Below is a small trained network, with its code and all its weights. Each question gives an input and a target symbol and asks what happens when units are switched off, that is, made to give their printed mean instead of their output.

import numpy as np


def w(rows, s, z=0):
    codes = np.array(rows[::2]) - 128.0
    scale = np.full(codes.shape[1], s)
    scale[-1] = z or s
    return codes * scale


def norm(h):
    return h / np.sqrt((h * h).mean(-1, keepdims=True) + 1e-5)


def f(y):
    return y / 2 * (1 + np.tanh(0.7978845608 * (y + 0.044715 * y**3)))


def softmax(a):
    e = np.exp(a - a.max(-1, keepdims=True))
    return e / e.sum(-1, keepdims=True)


def log_softmax(a):
    a = a - a.max(-1, keepdims=True)
    return a - np.log(np.exp(a).sum(-1, keepdims=True))


def net(x, mask):
    ids = ['Θγημσφω'.index(c) for c in x.split()]
    T = len(ids)
    res = E[ids] + P[:T]
    r = norm(res)
    for j in range(2):
        rows = slice(3 * j, 3 * j + 3)
        q, k, v = (r @ M[0][rows].T for M in (Q, K, V))
        z = softmax(np.where(np.tri(T) > 0, q @ k.T / 3**0.5, -1e9)) @ v
        o = O[0][rows]
        res = res + np.where(mask[j], z, o[:, -1]) @ o[:, :-1]
    y = f(norm(res) @ A[0][:, :-1].T + A[0][:, -1])
    res = res + np.where(mask[2:26], y, B[0][:, -1]) @ B[0][:, :-1]
    return log_softmax(norm(res)[-1] @ U[:, :-1].T + U[:, -1])


Q, K, V, O, A, B = {}, {}, {}, {}, {}, {}
E = w([
[211,126,162],'Θ',
[150,140,137],'γ',
[194,173,159],'η',
[134,130,82],'μ',
[156,150,139],'σ',
[5,115,211],'φ',
[21,125,73],'ω',
],0.018)
P = w([
[77,144,116],'0',
[189,255,192],'1',
[83,195,116],'2',
[120,55,95],'3',
[128,225,69],'4',
[162,85,125],'5',
[164,188,103],'6',
[121,179,66],'7',
[135,163,85],'8',
[111,149,61],'9',
[127,166,71],'10',
[40,87,35],'11',
],0.0076)
Q[0] = w([
[173,106,99],'h1',
[192,10,131],'h1',
[122,141,122],'h1',
[77,195,175],'h2',
[87,144,215],'h2',
[89,96,180],'h2',
],0.012)
K[0] = w([
[145,178,133],'h1',
[250,156,48],'h1',
[133,118,130],'h1',
[164,70,116],'h2',
[184,131,192],'h2',
[146,126,206],'h2',
],0.011)
V[0] = w([
[149,146,181],'h1',
[69,111,222],'h1',
[172,157,159],'h1',
[59,156,1],'h2',
[254,154,71],'h2',
[137,115,68],'h2',
],0.013)
O[0] = w([
[184,111,157,134],'h1',
[98,55,177,127],'h1',
[205,128,150,137],'h1',
[243,202,184,254],'h2',
[124,54,6,190],'h2',
[215,191,64,163],'h2',
],0.011,0.008)
A[0] = w([
[99,108,161,75],'n1',
[132,115,98,15],'n2',
[146,50,89,17],'n3',
[120,90,115,38],'n4',
[237,157,134,5],'n5',
[21,185,53,131],'n6',
[195,120,30,242],'n7',
[119,126,118,71],'n8',
[174,129,132,140],'n9',
[173,103,155,187],'n10',
[75,200,118,90],'n11',
[135,143,53,128],'n12',
[146,97,122,140],'n13',
[159,145,66,224],'n14',
[61,148,71,78],'n15',
[132,110,80,42],'n16',
[171,128,60,171],'n17',
[100,101,130,222],'n18',
[180,137,163,158],'n19',
[134,166,141,159],'n20',
[71,98,105,214],'n21',
[60,249,137,134],'n22',
[119,140,139,107],'n23',
[130,142,108,90],'n24',
],0.015,0.0019)
B[0] = w([
[131,161,164,126],'n1',
[114,148,124,127],'n2',
[54,56,112,142],'n3',
[102,115,157,127],'n4',
[99,121,230,246],'n5',
[243,8,193,157],'n6',
[140,251,177,226],'n7',
[130,133,127,123],'n8',
[100,92,131,168],'n9',
[105,95,68,156],'n10',
[210,69,121,137],'n11',
[166,175,111,159],'n12',
[92,103,118,134],'n13',
[154,166,156,187],'n14',
[192,106,144,143],'n15',
[112,156,127,134],'n16',
[135,194,135,186],'n17',
[131,152,166,134],'n18',
[123,50,114,180],'n19',
[142,82,145,152],'n20',
[135,153,230,150],'n21',
[247,1,151,156],'n22',
[143,126,136,126],'n23',
[144,133,131,133],'n24',
],0.019,0.013)
U = w([
[102,231,126,117],'Θ',
[63,103,124,252],'γ',
[130,141,53,123],'η',
[2,139,215,82],'μ',
[78,185,92,86],'σ',
[244,96,155,57],'φ',
[225,233,110,178],'ω',
],0.0081,0.0033)

Each question gives the input, a string of symbols that net reads in full, and the target symbol t.
The units are the heads (3 rows each of Q, K, V and O) and the neurons (one row each of A and B). Each row of codes is followed by its name. A weight is (code - 128) times the scale printed after its matrix; where a second scale follows, it is the last column's (O, A, B and U).
mask holds one flag per unit, heads first, then neurons. A switched-off unit (its flag False) gives its mean, the last column of its rows in O or B, instead of its output. The means were averaged over made-up inputs and are rounded, as every weight is.
A unit's drop is (log p(t) with every unit on - log p(t) with that unit switched off) / (log p(t) with every unit on - log p(t) with every unit switched off).
The circuit of an input: a set's keep is (log p(t) with only the set's units on - log p(t) with every unit switched off) / (log p(t) with every unit on - log p(t) with every unit switched off). Starting from the 12 units with the biggest drops (on a tie, the unit counted first), units are removed one at a time, each time the one whose removal leaves the highest keep (on an exact tie, the one counted first), for as long as the keep stays at least 0.8.
circuit, biggest first: the units of the circuit, biggest drop first
top k neurons: the k neurons with the biggest drops, biggest first
heads that matter: for each layer, one digit per head in row order, 1 if its drop is at least 0.15 and else 0, layers parted by /
drop when u is switched off: that unit's drop, to one decimal
input γ η σ μ ω σ φ Θ φ Θ σ ω, target φ: circuit, biggest first -> n6
input Θ φ σ, target γ: heads that matter -> 10
input φ γ γ, target μ: circuit, biggest first -> h1, h2
input φ γ σ, target μ: circuit, biggest first -> h1, h2
input φ σ Θ μ φ φ σ, target μ: heads that matter -> 10
input φ φ φ γ φ η σ Θ μ γ, target μ: heads that matter -> 10
input ω σ φ φ η σ Θ η σ, target γ: heads that matter -> 11
input ω γ Θ, target μ: top 3 neurons -> n22, n6, n5
input σ φ Θ γ, target γ: top 2 neurons -> n7, n5
input φ μ μ, target μ: heads that matter -> 10
input μ γ ω σ ω, target φ: top 2 neurons -> n6, n22
input σ γ φ φ ω μ γ σ φ σ η, target μ: heads that matter -> 10
input η σ φ Θ, target γ: heads that matter -> 01
input φ μ η, target μ: heads that matter -> 11
input η Θ φ η, target γ: drop when n16 is switched off -> 0.0
input σ η φ Θ, target γ: drop when n7 is switched off -> 0.2
input φ φ Θ φ Θ φ μ, target μ: drop when h1 is switched off -> 0.8
